Below are the code and all the weights of a small trained network. Each question names an input and a class and asks about switching units off, where a switched-off unit gives its printed mean instead of its output.

import numpy as np


def w(rows, s, z=0):
    codes = np.array(rows[::2]) - 128.0
    scale = np.full(codes.shape[1], s)
    scale[-1] = z or s
    return codes * scale


def norm(h):
    return h / np.sqrt((h * h).mean(-1, keepdims=True) + 1e-5)


def f(y):
    return y / 2 * (1 + np.tanh(0.7978845608 * (y + 0.044715 * y**3)))


def log_softmax(a):
    a = a - a.max(-1, keepdims=True)
    return a - np.log(np.exp(a).sum(-1, keepdims=True))


def net(x, mask):
    res = np.array(x, float).reshape(1, 3) / 4 @ E
    u = 0
    for l in range(4):
        y = f(norm(res) @ A[l][:, :-1].T + A[l][:, -1])
        res = res + np.where(mask[u : u + 7], y, B[l][:, -1]) @ B[l][:, :-1]
        u += 7
    return log_softmax(norm(res)[-1] @ U[:, :-1].T + U[:, -1])


A, B = {}, {}
E = w([
[180,130,107,158,195,153,162,159,128,143,191],'x0',
[117,111,98,81,112,100,220,102,81,2,78],'x1',
[200,46,104,139,101,115,101,198,83,131,163],'x2',
],0.0066)
A[0] = w([
[87,153,186,92,72,84,149,25,148,60,20,127],'0.n1',
[133,162,57,232,103,129,88,164,172,178,144,55],'0.n2',
[77,110,198,88,74,61,3,61,157,124,108,23],'0.n3',
[68,142,188,143,94,166,79,172,141,174,137,152],'0.n4',
[155,202,137,130,185,161,161,110,187,181,147,184],'0.n5',
[62,203,238,181,102,140,85,96,211,240,126,57],'0.n6',
[68,155,158,108,59,124,86,86,166,178,104,2],'0.n7',
],0.0049,0.0028)
B[0] = w([
[84,105,2,84,109,85,62,94,147,121,35,254],'0.n1',
[121,141,113,147,156,175,103,128,107,210,169,163],'0.n2',
[151,245,135,54,58,166,183,155,84,188,86,188],'0.n3',
[159,102,111,45,194,126,61,102,112,238,126,182],'0.n4',
[115,134,80,171,188,189,161,114,185,11,165,202],'0.n5',
[124,116,180,162,174,51,85,76,120,169,199,240],'0.n6',
[227,148,186,82,118,90,81,140,109,173,113,166],'0.n7',
],0.0061,0.006)
A[1] = w([
[158,96,178,30,120,143,95,222,86,246,170,83],'1.n1',
[78,107,112,118,107,224,92,108,89,126,132,56],'1.n2',
[183,69,151,165,88,118,18,198,74,238,159,108],'1.n3',
[152,141,160,86,80,67,203,162,49,13,92,107],'1.n4',
[63,200,126,54,88,150,112,33,115,57,2,253],'1.n5',
[129,99,144,68,57,107,89,58,117,136,19,74],'1.n6',
[126,172,65,94,65,157,40,155,100,233,19,191],'1.n7',
],0.0052,0.0031)
B[1] = w([
[58,148,104,89,93,163,145,131,214,80,40,195],'1.n1',
[138,109,151,52,109,101,161,165,222,98,236,119],'1.n2',
[67,123,170,82,2,166,158,188,184,38,80,221],'1.n3',
[130,57,80,203,135,86,76,124,64,173,197,181],'1.n4',
[7,18,27,45,130,80,218,235,102,86,176,255],'1.n5',
[107,148,149,108,158,158,224,180,93,110,159,194],'1.n6',
[126,68,187,135,39,75,222,147,44,73,75,227],'1.n7',
],0.006,0.0081)
A[2] = w([
[162,225,188,169,154,135,25,54,149,184,111,34],'2.n1',
[69,122,210,103,158,117,59,76,185,178,156,83],'2.n2',
[136,154,162,99,86,132,85,124,117,159,36,2],'2.n3',
[178,108,98,96,188,95,209,59,30,108,119,134],'2.n4',
[125,125,90,85,163,139,108,158,101,123,69,70],'2.n5',
[139,134,119,152,116,242,162,223,222,82,136,86],'2.n6',
[254,93,128,154,119,56,78,166,46,183,177,138],'2.n7',
],0.0068,0.0049)
B[2] = w([
[128,141,77,245,157,109,108,176,116,107,170,191],'2.n1',
[138,169,86,143,174,186,80,157,136,120,125,203],'2.n2',
[151,149,130,94,117,89,86,117,144,173,111,158],'2.n3',
[123,134,147,205,114,123,90,154,102,148,138,253],'2.n4',
[113,127,164,148,147,131,134,143,125,115,128,143],'2.n5',
[152,180,110,75,134,169,193,76,94,128,99,253],'2.n6',
[152,94,176,120,87,194,127,61,83,186,115,170],'2.n7',
],0.011,0.0042)
A[3] = w([
[60,88,98,79,51,115,60,152,161,63,47,222],'3.n1',
[125,89,228,84,94,243,195,128,38,182,102,254],'3.n2',
[170,112,191,106,23,90,139,139,226,94,84,37],'3.n3',
[154,137,247,87,30,70,85,130,215,160,44,30],'3.n4',
[93,100,44,105,102,99,123,166,149,3,101,177],'3.n5',
[157,174,117,94,224,156,76,38,243,105,184,11],'3.n6',
[69,28,172,99,132,30,131,163,86,73,146,2],'3.n7',
],0.0065,0.0033)
B[3] = w([
[89,76,139,179,112,106,105,155,94,167,158,255],'3.n1',
[195,143,113,111,134,110,69,36,139,101,92,232],'3.n2',
[129,126,156,197,184,93,79,170,126,189,151,160],'3.n3',
[111,156,250,130,79,65,92,137,87,255,64,174],'3.n4',
[115,126,184,192,162,129,138,134,102,155,184,236],'3.n5',
[119,121,117,87,106,70,58,151,231,132,102,167],'3.n6',
[104,133,32,154,106,144,122,160,215,73,203,203],'3.n7',
],0.0095,0.0092)
U = w([
[193,86,113,72,121,95,137,174,154,126,159,23],'0',
[234,58,176,38,160,103,198,250,171,142,163,8],'1',
[139,196,104,157,215,127,17,181,240,155,172,155],'2',
[196,212,81,5,136,212,202,62,174,48,51,136],'3',
[73,139,234,91,50,57,67,179,110,228,49,175],'4',
[137,180,122,196,196,193,233,148,37,58,156,80],'5',
[17,40,50,163,89,59,173,221,116,65,198,174],'6',
[222,67,120,210,87,139,67,52,48,130,127,151],'7',
],0.013)

Each question gives the input, the list of numbers given to net, and the class t.
The units are the neurons (one row each of A and B). Each row of codes is followed by its name. A weight is (code - 128) times the scale printed after its matrix; where a second scale follows, it is the last column's (A, B and U).
mask holds one flag per neuron, layer by layer. A switched-off neuron (its flag False) gives its mean, the last column of its row in B, instead of its output. The means were averaged over made-up inputs and are rounded, as every weight is.
A unit's drop is (log p(t) with every unit on - log p(t) with that unit switched off) / (log p(t) with every unit on - log p(t) with every unit switched off).
The circuit of an input: a set's keep is (log p(t) with only the set's units on - log p(t) with every unit switched off) / (log p(t) with every unit on - log p(t) with every unit switched off). Starting from the 12 units with the biggest drops (on a tie, the unit counted first), units are removed one at a time, each time the one whose removal leaves the highest keep (on an exact tie, the one counted first), for as long as the keep stays at least 0.8.
circuit, biggest first: the units of the circuit, biggest drop first
most important unit: the unit with the biggest drop
top k neurons: the k neurons with the biggest drops, biggest first
top k neurons in layer l: the k neurons of layer l with the biggest drops, biggest first
drop when u is switched off: that unit's drop, to one decimal
input [1,-1,3], class 4: top neuron => 0.n5
input [-3,-4,-8], class 2: circuit, biggest first => 0.n6, 2.n2
input [-4,-5,-8], class 2: circuit, biggest first => 0.n6, 2.n2
input [2,-1,6], class 4: top 3 neurons => 0.n5, 1.n3, 1.n5
input [-1,4,4], class 7: top 3 neurons => 1.n4, 2.n7, 0.n1
input [2,-7,6], class 4: top 4 neurons => 1.n3, 1.n6, 1.n1, 0.n5
input [2,8,4], class 7: top 2 neurons => 1.n4, 2.n7
input [5,1,0], class 3: top 2 neurons => 1.n5, 0.n6
input [3,-4,6], class 3: top 2 neurons => 2.n6, 0.n1
input [7,-1,-8], class 2: top 3 neurons => 1.n3, 3.n6, 0.n6
input [8,7,-1], class 7: top 2 neurons in layer 0 => 0.n1, 0.n5
input [1,-1,-7], class 2: top 2 neurons in layer 1 => 1.n7, 1.n3
input [5,-4,7], class 3: top 2 neurons => 2.n6, 0.n1
input [-7,0,-8], class 6: circuit, biggest first => 1.n5
input [8,2,3], class 7: top 3 neurons => 1.n3, 1.n1, 0.n4
input [-3,-7,-3], class 2: top 2 neurons => 0.n6, 2.n1
input [8,3,-5], class 5: top 2 neurons in layer 2 => 2.n4, 2.n7
input [8,-1,6], class 3: drop when 2.n6 is switched off => 0.4
input [8,7,8], class 7: drop when 2.n7 is switched off => 0.1
input [-1,-7,5], class 4: most important unit => 1.n3
input [7,0,7], class 3: drop when 2.n6 is switched off => 0.7
input [6,2,8], class 3: top 2 neurons in layer 1 => 1.n5, 1.n7
